In the rows, zero is written as 128.
[156 139 103 185 162 160 156  97 136 149 136  84 142 114 124  90 132 136
 134 143  98 163 123 114 114 100 154  95 144 128 162  96 140 142 176 161
 113 162 146 125 140 111 130 105  91 156 112 116  96 149  71 146] -> A
[121  82 137 167  96 112  90 146 108 100 106  90 113  67 138 138 148 142
 213 136 178  78 159  89 123  95  86 166 178 101 123 152 109 119 127 223
  95 109 130 143 125 139  94 108 163  73 136 118 165 102 127 128] -> X
[113 158 111 112 144 175 155 110 154 114 149 150 123 151 107 120 121 149
 113 127 130 135 158 104 121 115 153 131 150 118 125 163 135 133 136 118
 145 118 113 126 141  89 171  76 121 129 124 120 117 133 183 144] -> C
[ 85 157 107 138 104 178 120 132 140 107 101 187 118 108  93 134 114 158
 124 144 124 107  82 118 127 125 154 105 146 142 151 137  95 139 145 145
 135 138  95 116 121 137 163 114 147 131 113 122 104  74  85 126] -> A
[ 85 126  90 158 110  62 109 134 143 110 120  89 128 168 116  61  96 109
 118 125 106 147 170 105 130 116 142  79  99 137 128 146 115 118 164 181
  64 137 121 151 102 120  82 113 129 107 175 155 149 191 144 126] -> C
[117 144  83 120 132  97  65 156 108 141 124 110 145 104 119 179 113 115
  95 147 151 152 139 152 127 110 140 164  92  93 123  92 150 163  65 109
 152 123 121  67 116 122 131 108 166 114 133  79 100 147 131 133] -> R
[ 92 150 127 142 136 140 144 126 103 116 124  87 184 123 101  46 115 107
 139 127  92 122 140 126 140 138 175 106 121 159 122 104 102  64 125  81
 101 129 105 115  95 110 111 131 103 118 132 143 145 160 133  92] -> B
[116  92 128 140  94  79  96 170 141  96  99  92 153  94 156 137 105 144
 189 133 175 122 214 107 142 131  74 179 144  94  94 182  94 158 118 167
 119 122 144 111 117 117 121  70 178  63 111 155 113 128 131 129] -> X
[ 94 122 132 157  80 119 115 141 140 117 107 111 145 162  93  67 129  97
 138 124  91 111 119 142 146 121 134 123 100 157 123 126 105 146 128 147
 111 142  93 137  69 123 100  78 111 131 169 155 122 150 108  98] -> V
[151  92  84 141 139 126 134 142 140 155 149 133 188 146 118 120 150 152
 126 116 118 188  58 156 100 121 128  76 125  85 168 101 151 148 129 113
 112 122 161 103 147 118  97 103 114 127 111 142 119 154  77 140] -> Z
[138  95 113 133 130 124  96 121  92 143 127 160 125  81 126 211 161 118
  66 138 153 164 113 145 143 106 176 183 109 113 134  64 159 119  57 153
 134 108 115  78  99 115 127 151 154 127 117 102  91 109 165 139] -> L
[107  97  58 113 137 164 116 177 106 114 129 118 163  98 150 197 139 101
 112 133 171 155 119  93 143  96 131 159 111  86 121 107 149 226  85 164
 151 138  90  88  98  72 114  94 139 141 128 147 120 162 156 117] -> B
[160 114 121 202 155 115 146 115 115 113 133  92 122 120 120 141 154  89
 150 148 120 155 153  67 140 101 113  60 130 139 105 111 166 173 159 174
 143 121 120  71  94 104 107  55 104 133 116 139 102 137  72 124] -> V
[ 99 123 120 169  99 134  96 129 120 149 101 111 186 126  84  95 110 106
 145 175 102 121 110 131 111 133 182  86 128 134 134 102 109 108 134 157
  61 124 112 156  90 137 107 130 119  95 151 159 151 181 109 128] -> L
[148  93  66 141 131 176 124 122 128 157 133 124 118 148 114  67 128 127
 126 107 118 182 109 175  85 121 109 100 105  92 116 113 120 163 150 167
 104 129 166 179 103 118 107  82 105 127 143 175 122 152  92 145] -> X
[109 101  55 106 136 116 103 144 122 111  92 101 119  85 159 167 124 104
  84 129 120 197  77 159 176  66 157 125 114  89  80 120 165 181  68 191
 150 111 101 122 102 136 120 128 159 128 151  99 127 149 151 125] -> C
[118  85 157 188  86  92  96 170 130 115  86  83 181  90 150 124 124 118
 184 137 155 111 148  95 159 165 108 124 154 112 148  98 112 119 114 174
 118 136 137 126 117 147 140 109 155 123 111 163 108 156  75 124] -> V
[108 164  67 133 135 156 130 124 137  85 142 200 151 172 129 129 149 161
 107 155 156 120 146 103 116 115 169 153 151 100 214 124 132 132 151 111
 152 106 107 129 148 115 147 102 143 174 136  89  98 146 160 129] -> C
[122  45 121 147 116 136 103 171 112 126 121 147 181  87 109 159 148 107
  79 126 130 170  64 135 145 132 173 143 105  88 148  88 160 172 108 176
 123 115  84 139  67 120 130 102 136 159 134  89 100 112 124 131] -> W
[ 85 144  75  89 112 148  97 144 167 117 138 185 135 172 139 110  97 152
 127 160 138 117 129 121 118 153 126  84 125 117 123 159 132 122 160  81
 131 126 119 131 123 131 137 105 141 110 130 104  96 124  99 144] -> A
[131 111  92 135  99 107 101 137 146 153 138 104 137 131 110 167 133 129
  80 131 126 133 110 155 126 107 145 156 117 100 171 154 155 177  90 101
 142 133  96 114 128  99 123  62 142 141 118  97  87 112 136 123] -> Z
[141  83 143 145 135 113 148 147 145 135 164 153 164 160 124 114 154 145
 121 108 129 174 144 115 102 126 116 114 124  86 134 125 170 140 137 123
 114 120 145 133 126  77 113  70 123 128 105  84 110 140  76 137] -> W
[149  95 172 178 140 107 169 112 105 135 130 121 140 121  76 107 101 132
 140 112  93 135 110  93  94  96 137  91 153 127 149 151 102 124 146 145
  69 131 133 135 122 118 112 129  89 112 137 155 142 139 138 140] -> Q
[104 117 152 165  99  67 115 167  87 114 122  98 168  36 131 141 121 129
 152 144 190 119 157  70 125 112 123 144 190 118 148 127 104 109 108 143
 110  88 140 157 174 154 123 122 175  83 118 136 166 140 116 150] -> C
[108  76  78 113  93 140 137 144 143 113 134 180 158 137 137  97 127 146
 131 121 150  86 103 115 121 158 141 201 153 112 183 130  97 137 119  84
 112 102 119 181 119 138 162  55 117 145 119 122 133  98 119 122] -> X
[171 111 116 153 145 113 155 125 119 118 139 119 158 129 112 133 131 129
 111 132 108 164  94 122 113 114 147  98 129 102 155 108 153 158 149 148
 111 139 131 142 116 103 127  86  71 167 137 147  78 124  94 130] -> W
[119 110  99 130 169 132  84 142 103  96 107 121 159  97 113 171 123 122
  86 147 130 189 111 141 126  71 160 176  91  97 127  81 150 189 105 153
 179 120 100 104 106 112 139 101 124 129 139 102 100 168  88 149] -> R
[ 80 124 135 209 100 121  99 121  92 111  84 100 196  97  98  98 120 118
 133 167 116 105 164 108 105 144 190 128 119 149 142  97  89 112 152 185
  77 111 107 138  90 126 125 118 139 126 126 172 157 152  87 127] -> L
[ 90 155 115 147  93 150 138 136 132 123 111  88 203 124  90  90 108 122
 151 132 118 138 158 106 116 136 147 108  99 143 121 137  84 143 152 172
  98 167 122 110  65  87  96  70 125 107 159 207 170 164 132 146] -> B
[106 177 130  81 153 172 160 165 154 113 149 152 187 124 139 136 138 149
 159 126 168 119  96 124 124 125 125 135 134  98 107 135  88 161 158 125
 152 116 123 141 124 113 148  84 127 117 128 135 132 134 147 161] -> W
[ 84 114 154 124  99 104 117 151 128 134 145  83 211 164  89  71 122 130
 149 113 113 133 179 138 119 145 127  65  77 144 150 152 119  84 169 119
  90 148 113 167 113 104  98  73 102  97 140 158 113 172 103 130] -> Z
[132 115 133 134 124 105 160 119 102 126 164 148 170 158  70  79 121 113
 124 153 125 121 130 102 103 126 116  99 123 111 187 130 131 142 147  94
  93 137 104 116 162  98 137  83 118 137 117 101  85 132  79 144] -> W
[148 146 107 139 140 113 154 140 124 148 133 113 210 158 129  80 136 102
 121 125 124 177 152  99 119 150 108 108 125 120 152 107 136 158 142 125
 118 124 163  99 137 103 123 115 125 137 121 133  89 216 125 161] -> V
[171 136  62 169 135 133 151 124 125 160 149 113  94 142 142 120 124 113
 137 137 139 127  91 130 102 145 113  83 141 100 138 127 113 158 153  95
 125 153 153 133 136 118 108  79 105 157 106 155 132 140 101 115] -> B
[166 140 110 170 178 144 163 130 107 144 157 152 131 165  93 129 142 141
 118  99 139 141 149 143  99  93 149 109 144 113 154 103  92 125 152 111
 122  98 131 130 122 108 110 149  87 177 141 173  91 123  96 131] -> X
[ 91 133 135 185 103 103 109 129 116 133 107  89 154 129  95  83 162 111
 142 150 106 134 163 125 108 119 152  90  87 176 167 125 106 131 207 161
 113 176 101 150 111 127  99  55 107 113 119 195 170 141  98 125] -> Z
[106 101 139 170 121  72 109 124 124  89 126  46 152  93 143 137 104 128
 166 138 148 114 142  96 124 123 103 155 127 107 132 105 117 126 137 168
 155 144 143 113 111 126 128  92 135 103 113 144 137 181 113 136] -> R
[106 103 173 147 129 116 115 146 113  93 104  97 186  90 159 153 107 153
 193 141 177  96 200  75 121 116 107 152 156 101 142 128 108 140 120 141
 119 150 159  92 169 131 145 138 139 103  94 193 145 152 110 133] -> Q
[132 147  45 164 140 104 136 119 140 104 130 157 130 143 113 127 116 132
  90 127 143 189 131 121  91 144 134 102 115 102 184 107 124 137 164 121
 140 119 155  76 112 110 122  92 128 137 121 177  88 134 120 140] -> R
[106 129 104  98 120 172 119 137 175 109 117 147 133 121  86 132  86 152
 149 127 123 114  66 102 101 143 136 172 150  86 167 127  94 174 128 136
 122 145 120 181 122 126 176  92 143 107 164  94 143 134 155 156] -> R
[ 64 100 124 165 102 167 132 123 142 121  84  96 179 114  90  58  97 125
 153 133  78 141 113 102 106 120 146  71  99 136 160 132 134 157 134 179
  57 157 126 129  85 133 113  92 131  94 143 182 161 177 108 116] -> Q
[125 137 101 161 126 124  97 145 103 116 118 136 193  99 108 252 160 109
 112 132 166 153 138  78 183 148 160 158 101 119 151  74 156 175 100 135
 182 130 120  75 123  93 124  85 137 144  85 138  87 150 137 140] -> L
[125  92 140 187 123  91  81 182 116  94  80  83 139  73 136 119 118 116
 190 134 164 109 189  97 159 115 122 180 163 136 109 146  86 120 133 205
 112 119 124 126 114 139 126  80 142 104 118 160 185  94 122  99] -> X
[122 124 123 119 102  80  72 165 122  89 102 100 173 105 156 105  78 119
 186 142 176 130 220 113 137 116  89 126 138 123  80 138  79 122 118 177
 108 118 162 130 113 149 123 126 150  57 129 156 138 135  91 137] -> X
[177  77 108 133 149 174 146 102 115 133 131 163 121 137  72 129 137 135
 129 149 126 168 151 130 112 114  89  78 125 113 143 132 124 140 178 187
 116 148 166  89 108 125 137 104 146 129 100 133  87 120  91 139] -> X
[104 127 147 173 113 142  83 137 130 129 100  68 165 154 114  35 135  91
 180 143  90 101 126 145 145 146 135 113 100 157 102  91 107 123 165 148
 123 151 120 159  96 151 103 105  92 133 148 160 163 197  89 115] -> V
[173 157  96 162 185 135 155 117 113 105 117 145 104 136  92  94 143 116
 161 126 106 205 177 135 131 104 139 110 125 134 135 166 137 138 149 146
 127 125 106  50 131 104 110 109 117 129 136 164  86  79 185 121] -> X
[136 162 130 100 150 174 164 128 168 154 120 143 112 136  99 143 106 141
 128 118 152 127 117 155 124 103 152 166 170  95 174 160 102 116 138 109
 162 147 110 177 156 123 200  78  93 157 136 105 107 108 140 164] -> R
[135  67 102 119 122 146 185 136 138 148 142 147 219 162  83 108 145 131
  99  88 107 179  96 126 123 106 137  85 131  77 196 116 172 135 122 126
 113 110 113 167 108  89 132  73  77 154 124  59 119 150  72 143] -> Z
[113 138 148 165 109 111 124 145 140 133 135 127 176 154 102  77 148 124
 142 132 111 144 155 165 113 120 147 122 106 128 114 131 111 132 170 140
 118 134 126 124  77 114  86  80 120 126 131 134 140 136 131 117] -> W
[ 56  95 113 169 102 102  73 120 120 147 108  80 165 150 114  32 103 119
 163 140 102 114 178 112  95 114 138 112 123 120 147 124 128  85 140 167
  55 130 151 158 115 122  82 103 142  97 151 141 204 194 143 131] -> Q
[ 97 141 123 159 107 104 129 129 118 126 130 114 144 137  89  77  98 105
 125 137 118 140 159  92  96 143 132 101 108 158 156 140 124 100 172 140
  65 129 130 168 118 128  99 126 107 116 147 168 139 168 140 131] -> L
[141 137  74 138 144 155 114 129 127 116 116 138 151 138 116 121 124 124
 112 142 136 179 144 106 113 106 137  99 130 112 150 112 151 150 134 164
 135 129 148 123 100 116 133  93 110 123 134 155 112 152 110 130] -> X
[ 77 128 122 102 122 174 102 134 172  87 145 152 182 151 116 102 106 140
 131 152 135  49 119  67 116 146 134 152 132 117 141  99 113 163 143 113
  97 115 103 121 130 116 168 138 156 118 118  45 129 134  77 145] -> W
[106 116 139 219  97  68 115 123 104 126 115  89 110 102 135  99 110 108
 158 165 149  84 173  77 106 107 126 104 159 135 127 118  94 155 165 186
  96 151 110 103 119 127 120 101 125 103 120 152 151 108  73 139] -> A
[122 107  90  93 130 190 163 127 176  78 144 183 160 162 110 181 118 154
 161 148 141  93  98  77 131 140 151 156 158  96 169 134 109 161 140 100
 117 136  94 151 144  89 165 103 114 147 143 154 104 110 121 133] -> L
[119 107  98 111 150  98 122 152 103 112 120 117 157 121 137 173 127 111
  92 127 155 176 155 116 159 117 132 123 113  97 115 123 150 165  98 161
 160 125 133  94 141 115 133 138 164 152 120 148 137 172 151 139] -> C
[146  85  70 172 151 136 140 133 121 137 143 139 115 136 126 147 153 120
 111 129 137 155  70 125  88 120 131 133 131  72 177  82 141 168 151 141
 149 123 116 155 120 109 133  97 119 163 129  96 122 153  94 146] -> R
[ 93 145 123  96 131 157 145 139 168 122 118 134 129 127 134  94 136 161
 125 118 147 109  79 148 132 131 125 168 134 115 197 160 101 114 147 144
 121 140 106 146 155 123 169  63 151 124 139  96 104 103 170 147] -> Z
[ 99  93 125 130 129 172 166 121 129 124 132 147 155 120 135  93 154 147
 122 130 107 113 108 119 111 123 160 170 135 126 147 154 107 109 144 101
 101 127  94 129 120  91 155  61 139 115 106  95 142 111 165 122] -> Q
[139  89 111 107 123  93 114 148 120 158 115 125 142 162 146 111 135  83
  96 140 132 170 146 152 148 115  98 131  99 107 121 138 160 152 113 144
 135 138 117  94 132 129 123 140 157 154 131  82  93 172 109 156] -> V
[119 115 124 136 103 116 104 147 124 115 134 111 154 129 167  90  92 123
 163 155 188 102 158 120 114 122  94 136 151 108 139 122  77  97 148 162
 112 147 147 131 133 132 119 142 150 112 133 133 134 158  97 157] -> B
[108 152 100  95 118 217 161 110 158  88 124 160 116 153 114 103 135 146
 143 173 139  86 126 126 127  90 151 148 138 110 165 149 103 155 145 129
 139 166  55 156 150 111 195  72 110 132 144 131 114 125 120 134] -> C
[137 139 130 157 189 103 172 103 107 134 126 110  97 111  88 134 164 129
 107 127 103 183 140 107 112  82 138  68 122 147 154 123 155 135 152 130
 141 144 123 102 148 100 133  55  99 121  92 170 135 115  98 114] -> Z
[143 112 108 196 128 161 152 120 137 170 109 119 165 112 135 128 143 148
 123 111  97 178 103 140  95 116 133  97 153 114 155 114 152 135 140 143
 116 112 176 143 128 112 114 109 122 146 107 155 110 150  89 154] -> Q
[119 191 120  95 122 184 128  99 188 130 148 168 115 201  99 140 120 149
 117 117 124  86 125 150 143 154 130 156 119 138 144 158 123  88 126  78
 146 115 122 143 150 100 138 131 139 140 133  75  70 133 148 155] -> L
[171 137  86 150 173 154 175 105 133 133 149 103 132 159 101 107 144 109
 141 144 117 150 146 147 135  67 163  71 157 124 130 139  95 130 172 137
 110 138 114 126 174 104 115 128  93 150 126 166 118 151  95 132] -> C
[137 137  89 181 130  99  89 145  84 136 119 148 133 113 116 160 154  89
  95 173 146 147 171 128 138  88 171 120 123 123 143  94 141 185  95 129
 136 111  86  78 136 134 119 132 168 135 114  84 113 136 114 119] -> C
[121  93 168 174 116  58 120 142 126  95 102  78 110 102 149 110 109 110
 197 168 148 107 214  95 157 112  97 102 145 136 105 135  97 125 139 174
  98 165 121  98 157 154 141 136 170  78 102 154 145 141  84 114] -> C
[138  95 134 159 110  99 108 147  87 116 121 110 133  94 117 154 153 105
  72 114 145 166  49 131 138 114 129 147 104 110 152 120 153 161 107 163
 170 123 115 123  96 139  89 110 126 163 146 150 102 161 136 130] -> V
[ 92 136  99 118  75 159 117 121 165 129 128 173 115 146 117 120  97 153
 133 153 147  72 120 103 108 138 152 135 171  94 192 141 124 146 112 102
 122 153 104 166 127 129 173  89 127 136 137 100 113  94 117 128] -> A
[154 119 114 146 142 165 133 126 128 139 156 150 194 182 108 139 127 142
 123 128 128 171 104 140 102 120 150 104 107  91 146  82 128 131 172 133
 113 140 148 151 126 105 106 153  77 160 146 146  90 191  78 167] -> L
[113 151  98 135 134 197 138 120 158 127 120 156 152 181 127  96 132 158
 138 137 126  71 136 116 128 125 164 175 163 122 184 144 104 115 158 130
 116 132  98 145 140 101 197  70 114 169 120  63  90 117 127 126] -> X
[140 125 101 130 105 138 153 148 142 115 139 180 145 147  82  99  68 134
 119 139 145  94 114  85  95 190 129 148 150 120 190 168  52 148 140  75
 102 137 109 139 131 105 167  86 132 145 122 170 131 112 140 145] -> B
[132 106  94 149 118 149 116 159  90 156 119 121 168  89 140 167 146 105
 106 158 153 147 101 144 137 107 180 157 155 108 135 112 127 128  99 126
 142 139  87  82 115  96 134 112 137 156 123 142 120 107 156 126] -> B
[125 113  78 146 146 139  79 188 130 144  74 125 158 117 174 136 152  94
 116 111 147 192 144 156 173 120 155 142 125 110 127 117 161 155 104 186
 136 110 128 127 109 142 118 137 159 147 131  81 111 135 139 115] -> X
[ 91 130 117 161  99 107 107 125 147 154 122 100 144 157 123  47 113 137
 130 114  92 143 144 185  98 122 144  89  88 143 155 120 113  94 157 147
  83 141 119 147 107 137 112 117 117 135 144 140 118 127  97 138] -> Z
[129 112  71 154 155 153 124 154  84 138 114 166 149 115 122 164 180  91
 115 135 146 160 107 160 160  92 175 128 114 121 133  73 118 182  94 143
 165 107  80  93  83 120 130  83 135 147 118 138  99 106 122 105] -> X
[ 95 133 123 170  72  90  77 164  91 107 110 119 145  72 149 139 144 140
 183 162 185  87 180  94 132 147  99 153 134 131 152 150 124 122 138 139
 136 144 109  90 165 136 114  93 155  99  81 148 121 107 109 127] -> A
[136 103 123 159 120 131 111 150 120 103  94 134 155  90 163 123 151 141
 179 159 186 147 214 111 114 111 113 140 154 113 150 115  87 129 167 214
 115 146 163 127 105 147 134 105 171  93 104 159 139 124  99 124] -> X
[141  96 110 143 101 120 131 143 120  98 113 150 148 111 116 153 174 146
 134 125 120 175  92  92 132 111 130 129 123 103 160 110 159 138 129 142
 131 134 108 149 102 105 104  66  93 119 148 151  84 144  93 129] -> V
[ 78 138 118 168 142 151 155 123 130 149  91  68 190 137 115  59 122 132
 163 128  88 162 164 155 101  99 167  95 118 123 110 163  93 121 186 178
  74 152 133  91 101  93  94 103 113 120 151 249 167 171 187 135] -> Q
[123 108 111 106  97 156 106 120 177 140 115 121 127 115 149 124 136 170
  77 119 135  97  74 150 100 129 153 161 156 100 181 158 134 110 130 118
 109 128 138 193 141 142 156 101 118 120 104  71 122 122 117 126] -> Z
[131  85  71 196 135 145 135 140 130 172 144 139 115 113 113 106 132 110
 124 157 104 179 108 129 101 147 169  39 123 119 137 102 151 160 140  94
  99 133  89 100 105 112 125  93 111 119  99 190  83 115  78 120] -> A
[ 95 182 148 159 104 118  99 123 108 126 108  98 160 161  95  75 125 117
 185 147 117 132 208 127 125 115 138 104  85 155 122 116 101 120 175 163
 135 182 115 116 104 119 120  66  80 141 155 225 125 165 131 141] -> V
[147 100 187 192 132 101 105 125 104 103 117  69 162  74 123 170 107 118
 165 154 145 112 161  92 139 136 157 120 143 138  80  87 115 105 116 150
 122 131 141 109 112 133 138 126  95 100  97 194 155 131  74 120] -> L
[ 86 134 154 169 112  71 123 144 153 174 111  82 142 148 103  59 107 127
 142 107  93 152 170 162 107 129 159  96 124 148 121 148  99 115 157 129
  76 148 128 138 104 117 111  72 100  99 149 202 148 121 166 123] -> Z
[ 64 179 109 148 128 163 121 132 140 129 109 125 130 131 103 110 139 136
 161 136 125 129 140 146 110  90 147 115 108 148 130 104  89  99 174 163
 142 146  92 135 108 112 143  87 122 106 136 154 135 146 102 147] -> R
[143 136 130 177 155 133 185 104 125 131 139 110 148 148  93 136 147 146
 147 137 115 139  96 108 118  87 167  94 152  75 141 117 140 191 121 132
 130 139 113 113 139  95 120  67 100 137 159 148 142 164 104 147] -> C
[ 84 142 142 191 102 102 141 132  97 122 113  98 102 127  96  45 144 109
 135 118  90 124 127 146 131 137 133 100  96 191 109 157  98  55 185 137
 106 139  87 120  78 129 103  76 126 112 139 173 140  92 146  90] -> X
[ 78 179 144 155 117  90 113 144 123 151 139 115 187 156 124  18 138 120
 141 115 111 135 162 174  99 140 161 132 113 156 131 119  98  88 157 106
  88 113 142 137 128 122  87 120 122 118 137 152 132 157 163 129] -> W
[112 183  89 100 113 183 165 116 185 114 153 144 131 148  99 125 105 163
 140 116 125  97  77 121 135 111 148 153 176 122 170 152  92 127 134  97
 132 128 118 165 166 120 158 110 122 153 159 129 114 116 166 153] -> C
[105 113 129 153 102  90 103 153 104 124 141  85 158  86 146 129  77 109
 162 150 186 103 197  97 106 106 136 151 167 115 104 138  92 135  79 119
 110 122 124  78 132 111 120 123 148 104 116 186 166 113 122 129] -> B
